1.39 -1.53 3.90 4.45 out 4.45, 3.90

-0.66 1.72 -1.87 -2.48
0.61 1.82 -2.93 -4.67
-2.16 -0.16 3.14 2.01
out 3.14, 2.01

-2.93 1.52 -5.67 6.04 -2.12 2.38 out 6.04, 2.38

-0.87 2.98 -2.44 4.09 6.08 4.22 0.61 out 6.08, 4.22

6.04 2.35 -4.23 3.19 -3.78 3.35 out 6.04, 3.35

0.70 0.86 -0.11 2.50 -5.33 out 2.50, 0.86
---
[[-2.10, 4.40, -3.04, -2.23, 1.85], [-0.40, -2.21, 1.14, -0.42, -2.52]] ⇒ -2.10, -2.52
[0.77, 6.22, 1.25, 0.83, -0.43] ⇒ 0.77, -0.43
[1.63, -4.55, 3.34, 1.38, 3.61] ⇒ 1.63, 3.61
[[-4.80, -5.73, -0.17, 3.19, -5.49], [5.83, 6.24, -0.14, -3.18, 5.14]] ⇒ -4.80, 5.14
[[-1.11, -4.89, 3.12, 0.53], [-0.95, -1.09, 0.64, 2.95], [-0.13, 5.91, -4.40, -0.37]] ⇒ -1.11, -0.37
[[1.67, 1.59, 0.28, -1.19, 0.06, -2.83], [5.05, -2.89, -0.39, -0.03, 1.00, -0.82]] ⇒ 1.67, -0.82
[[2.11, 0.58, -1.24, -1.22, 0.76], [-2.42, -0.75, -2.00, -1.04, 5.33], [0.23, 0.11, 5.16, -1.02, -5.76]] ⇒ 2.11, -5.76
[-1.81, -0.30, 5.87, 0.33, 2.74, -2.24, -1.50] ⇒ -1.81, -1.50
[0.78, 2.57, -1.17, -4.44, -5.27] ⇒ 0.78, -5.27
[0.79, -0.05, -0.23, 4.40, 0.51, 2.90, 0.39] ⇒ 0.79, 0.39
---
array([[ 571,  -88, -606,  540, -251, -615, -651,  465,    1],
       [-110,  397,   68,   -5, -511, -350,   99, -282,  280],
       [ 190, -654, -671, -410,  685,  -65,  663, -448, -130],
       [ 207, -609, -646,  682,  -68, -455,  689, -674,  454],
       [  96,  -74, -592,  616, -443,  255,  135,    0,   56],
       [ 308, -223,  683,  205, -571, -668,  435,  134,  292],
       [-596,  311,   57,  -17, -602, -371,  133, -579,  227]]) | 308

array([[4, 8, 6, 4, 7, 4, 1, 1, 5],
       [4, 8, 6, 4, 7, 4, 1, 1, 5],
       [4, 8, 6, 4, 7, 4, 1, 1, 5],
       [4, 7, 6, 4, 7, 4, 1, 1, 5],
       [4, 7, 6, 4, 7, 4, 1, 1, 5],
       [4, 1, 3, 5, 2, 5, 8, 7, 4],
       [4, 1, 3, 5, 2, 5, 8, 8, 4],
       [4, 1, 3, 5, 2, 5, 7, 7, 4],
       [4, 8, 6, 4, 7, 4, 1, 1, 5]]) | 4

array([[5, 6, 2, 6, 3, 3, 3, 1, 1, 8, 4, 1, 5],
       [9, 6, 4, 7, 4, 6, 4, 5, 5, 7, 5, 2, 5],
       [7, 6, 6, 3, 2, 8, 4, 5, 3, 4, 4, 0, 1],
       [4, 6, 3, 5, 3, 4, 3, 1, 0, 8, 4, 1, 6],
       [5, 6, 3, 6, 2, 7, 4, 6, 3, 5, 4, 4, 4]]) | 4

array([[403, 551, 560, 267, 629, 456, 579, 892,  81],
       [461, 631, 499, 944, 596, 274, 392, 718, 552],
       [784, 491, 845, 865, 548, 689, 523, 318, 663],
       [602, 494, 504, 343, 479,  99, 645, 787, 309],
       [613, 434, 697, 718, 422, 301, 434, 732, 454],
       [383, 679, 484, 837, 435, 393, 530, 670, 784]]) | 613

array([[488, 401, 565, 526, 772, 566, 279, 549, 467, 687, 736],
       [637, 247, 456, 121, 680, 395, 297, 447, 558, 912, 462],
       [248, 797, 518, 606, 533, 560, 729, 601, 496, 300, 336],
       [511, 574, 507, 491, 175, 427, 834, 552, 477, 409, 294],
       [627, 654, 517, 549, 252, 469, 652, 458, 482, 426, 409]]) | 511

array([[57, 67, 44, 75, 53, 72, 65, 53, 62, 74, 50, 42, 78, 56],
       [57, 30, 65, 38, 50, 46, 30, 50, 36, 63, 57, 70, 27, 61],
       [57, 63, 65, 59, 54, 71, 62, 65, 62, 67, 67, 65, 56, 58],
       [57, 44, 70, 45, 80, 78, 42, 44, 45, 64, 62, 69, 57, 31],
       [57, 46, 53, 59, 55, 70, 43, 44, 45, 79, 52, 54, 59, 50],
       [57, 70, 58, 63, 40, 48, 71, 76, 70, 54, 64, 59, 51, 79],
       [58, 46, 39, 63, 29, 37, 46, 52, 47, 70, 43, 43, 46, 81],
       [57, 62, 83, 43, 69, 64, 63, 72, 64, 45, 78, 82, 44, 52],
       [58, 45, 38, 58, 72, 38, 47, 34, 46, 39, 34, 37, 70, 45],
       [57, 65, 64, 57, 75, 71, 65, 58, 64, 52, 63, 62, 69, 42],
       [58, 65, 40, 68, 56, 40, 67, 55, 63, 42, 44, 39, 71, 64],
       [58, 48, 58, 46, 37, 22, 51, 67, 53, 42, 57, 62, 29, 84]]) | 58

array([[ 15, -21,  -6, -17, -15,  33,   0],
       [ 11, -19,  -6, -19, -17,  33, -13],
       [  5, -18,  -5,  -2, -19,  32, -14],
       [ 13, -12,   2, -15, -27,  26, -16],
       [  0, -24,  -4,   9, -19,  30, -11],
       [ 13, -36,  -4,  -6, -22,  20,   6],
       [ 19, -11,  -5,  -6, -25,  23, -12],
       [ -2, -14,   6,   1, -22,  35, -13],
       [ 11, -16, -11,  -6, -21,  26, -26],
       [ 16, -18,  -4,  -2, -25,  21,  -6],
       [  2, -21,   5, -19, -19,  37, -11],
       [  9, -36, -14,  -3, -14,  27,  -3]]) | 2
---
Input:
3.05 1.09 -5.26 4.66 0.36 -1.25 -5.08
4.17 -1.66 -5.08 2.10 2.50 -1.00 -2.97
-3.32 1.32 4.18 -0.90 -2.11 -1.00 0.81
Output: 2.50

Input:
-0.72 4.34 -0.54 4.33 -3.17
0.85 -4.77 0.22 -3.82 3.16
2.03 2.32 -0.83 4.52 -5.84
Output: 0.22

Input:
-1.84 -3.28 -2.21 -0.30 -0.57
5.43 -0.61 1.48 -0.15 -1.15
-0.39 1.47 0.66 -0.10 -3.58
Output: 1.48

Input:
1.31 1.81 4.37 -0.38 -2.81
-0.35 -4.36 0.45 -0.50 -1.83
-2.37 -1.43 0.28 5.48 -0.67
Output: 0.45

Input:
2.64 -6.09 -1.97 -2.55
-0.07 -0.01 0.00 3.22
-0.60 1.99 -1.28 0.05
Output: -0.01

Input:
-3.27 1.48 2.24 1.94
5.49 1.21 1.55 1.53
4.18 -2.09 -2.48 -1.88
Output: 1.21

Input:
-1.77 4.62 1.23 2.27 2.30 2.56
0.57 -2.56 -0.71 -2.78 -1.91 1.15
3.57 -1.99 1.63 -3.54 -1.10 -3.04
Output: -2.78
---
array([[-5.16,  0.36, -0.54,  0.10,  3.73,  2.83],
       [-5.16, -0.20,  0.04,  1.92,  5.31,  1.71],
       [-5.16,  1.39, -0.41, -1.78, -0.13,  3.46]]) >> -0.20

array([[ 5.06, -3.02,  0.75,  4.17,  3.51,  1.77,  1.32],
       [ 2.65, -4.50,  4.82, -4.16, -2.00, -4.20, -2.65],
       [-3.86, -0.05, -3.74, -4.74, -1.68, -2.52,  1.51]]) >> -4.50

array([[-2.63,  1.44, -1.70, -1.49,  0.41,  0.61, -1.43],
       [ 0.16,  2.77, -0.65, -0.20,  0.13,  0.24,  1.67],
       [-0.70, -0.27, -4.84, -1.58,  1.32,  0.15, -0.15]]) >> 2.77

array([[-2.01,  2.86, -3.51, -1.55, -3.01],
       [-1.69,  0.96, -2.73, -5.12, -1.47],
       [ 0.86,  0.52,  1.44,  5.44,  0.07]]) >> 0.96

array([[ 4.09, -0.42, -6.26,  2.16],
       [ 4.09, -0.10, -0.20,  0.14],
       [ 4.09, -0.03, -0.14,  0.00]]) >> -0.10

array([[-4.05, -2.29, -0.87, -2.25,  4.44,  1.19],
       [ 1.85,  5.77,  0.29,  4.58,  0.00, -2.45],
       [ 0.01, -1.26, -0.23,  0.37, -0.85,  2.09]]) >> 5.77

array([[ 2.01, -0.12, -0.07,  1.81,  2.40, -0.55],
       [-2.80,  6.00, -5.75, -0.01, -5.61,  2.37],
       [-1.16,  1.90,  0.07, -4.98, -0.53,  0.03]]) >> 6.00

array([[ 2.73,  1.66,  5.97,  5.52],
       [ 1.32,  1.32,  2.40, -1.60],
       [ 0.98,  4.49, -2.46, -1.82]]) >> 1.32

array([[ 0.13,  0.18, -0.24, -0.05,  0.00, -0.04],
       [-0.15,  4.52, -3.04, -1.63, -1.22, -3.13],
       [-0.05, -0.13,  0.10,  0.03,  0.01,  0.04]]) >> 4.52
